Below is a small trained network, with its code and all its weights. Each question gives an input and a class and asks what happens when units are switched off, that is, made to give their printed mean instead of their output.

import numpy as np


def w(rows, s, z=0):
    codes = np.array(rows[::2]) - 128.0
    scale = np.full(codes.shape[1], s)
    scale[-1] = z or s
    return codes * scale


def norm(h):
    return h / np.sqrt((h * h).mean(-1, keepdims=True) + 1e-5)


def f(y):
    return y / 2 * (1 + np.tanh(0.7978845608 * (y + 0.044715 * y**3)))


def log_softmax(a):
    a = a - a.max(-1, keepdims=True)
    return a - np.log(np.exp(a).sum(-1, keepdims=True))


def net(x, mask):
    res = np.array(x, float).reshape(1, 2) / 4 @ E
    u = 0
    for l in range(3):
        y = f(norm(res) @ A[l][:, :-1].T + A[l][:, -1])
        res = res + np.where(mask[u : u + 5], y, B[l][:, -1]) @ B[l][:, :-1]
        u += 5
    return log_softmax(norm(res)[-1] @ U[:, :-1].T + U[:, -1])


A, B = {}, {}
E = w([
[137,81,204,106,176,70,119,233],'x0',
[180,157,35,29,62,168,112,255],'x1',
],0.0066)
A[0] = w([
[3,181,40,166,107,139,130,108,72],'L0N0',
[158,202,116,82,103,111,130,193,254],'L0N1',
[93,90,152,171,131,145,113,131,101],'L0N2',
[90,115,132,194,176,120,143,171,178],'L0N3',
[98,140,189,192,114,165,117,96,141],'L0N4',
],0.0065,0.0029)
B[0] = w([
[86,144,140,76,72,78,108,104,181],'L0N0',
[99,50,136,248,134,170,139,69,254],'L0N1',
[126,122,117,144,48,169,213,174,140],'L0N2',
[175,162,92,164,50,158,46,85,168],'L0N3',
[169,194,170,93,120,154,2,141,182],'L0N4',
],0.0053,0.0057)
A[1] = w([
[131,100,226,78,189,60,109,239,187],'L1N0',
[156,116,198,33,95,131,2,127,7],'L1N1',
[168,20,61,18,91,96,152,252,113],'L1N2',
[189,154,141,85,158,247,203,203,38],'L1N3',
[217,159,12,77,100,203,153,178,167],'L1N4',
],0.0052,0.0015)
B[1] = w([
[65,147,105,1,98,114,163,39,231],'L1N0',
[121,113,57,206,179,209,152,170,163],'L1N1',
[113,166,172,122,154,112,135,95,254],'L1N2',
[114,188,163,129,106,187,90,137,151],'L1N3',
[120,184,209,192,184,97,80,83,253],'L1N4',
],0.0079,0.004)
A[2] = w([
[154,150,254,161,104,107,65,98,72],'L2N0',
[202,173,7,157,92,109,6,84,183],'L2N1',
[136,107,40,117,28,94,195,132,2],'L2N2',
[162,192,159,126,48,120,94,138,110],'L2N3',
[137,215,180,86,175,231,126,171,91],'L2N4',
],0.0068,0.0034)
B[2] = w([
[202,187,83,167,139,143,40,205,231],'L2N0',
[88,66,146,75,120,131,188,182,255],'L2N1',
[171,121,168,254,136,172,129,135,127],'L2N2',
[231,133,200,114,222,4,92,55,157],'L2N3',
[186,71,87,216,104,181,97,74,165],'L2N4',
],0.007,0.0069)
U = w([
[187,173,171,196,156,120,36,123,196],'0',
[71,148,152,6,89,77,132,69,204],'1',
[89,25,109,157,113,164,166,183,158],'2',
[186,128,79,119,138,78,163,169,3],'3',
[210,139,119,131,135,66,200,146,24],'4',
],0.012,0.0034)

Each question gives the input, the list of numbers given to net, and the class t.
The units are the neurons (one row each of A and B). Each row of codes is followed by its name. A weight is (code - 128) times the scale printed after its matrix; where a second scale follows, it is the last column's (A, B and U).
mask holds one flag per neuron, layer by layer. A switched-off neuron (its flag False) gives its mean, the last column of its row in B, instead of its output. The means were averaged over made-up inputs and are rounded, as every weight is.
A unit's drop is (log p(t) with every unit on - log p(t) with that unit switched off) / (log p(t) with every unit on - log p(t) with every unit switched off).
The circuit of an input: a set's keep is (log p(t) with only the set's units on - log p(t) with every unit switched off) / (log p(t) with every unit on - log p(t) with every unit switched off). Starting from the 12 units with the biggest drops (on a tie, the unit counted first), units are removed one at a time, each time the one whose removal leaves the highest keep (on an exact tie, the one counted first), for as long as the keep stays at least 0.8.
units of the circuit, in order: the units of the circuit, biggest drop first
most important unit: the unit with the biggest drop
top k neurons: the k neurons with the biggest drops, biggest first
top k neurons in layer l: the k neurons of layer l with the biggest drops, biggest first
drop when u is switched off: that unit's drop, to one decimal
input [-6,7], class 0: units of the circuit, in order : [L1N4]
input [1,-3], class 2: top 4 neurons in layer 1 : [L1N1, L1N4, L1N2, L1N3]
input [2,2], class 2: top 3 neurons : [L0N1, L1N4, L2N0]
input [-2,1], class 2: top 3 neurons : [L1N4, L1N2, L2N2]
input [-2,-2], class 2: top 3 neurons : [L1N1, L0N4, L1N4]
input [-7,-6], class 1: top 3 neurons in layer 2 : [L2N4, L2N1, L2N2]
input [3,2], class 2: top 2 neurons : [L0N1, L1N4]
input [6,-5], class 1: top 3 neurons : [L1N0, L0N1, L1N4]
input [8,-7], class 1: top 4 neurons : [L1N0, L0N1, L1N4, L2N4]
input [2,0], class 2: top 2 neurons in layer 1 : [L1N4, L1N2]
input [-7,8], class 0: top 2 neurons : [L1N4, L1N0]
input [-1,-3], class 2: top 2 neurons in layer 1 : [L1N1, L1N4]
input [-4,2], class 1: top 2 neurons in layer 1 : [L1N1, L1N4]
input [8,1], class 1: most important unit : L1N0
input [-4,6], class 0: drop when L1N4 is switched off : 5.8
input [-5,8], class 0: drop when L1N4 is switched off : 3.1
input [-1,-1], class 2: drop when L1N1 is switched off : 0.8
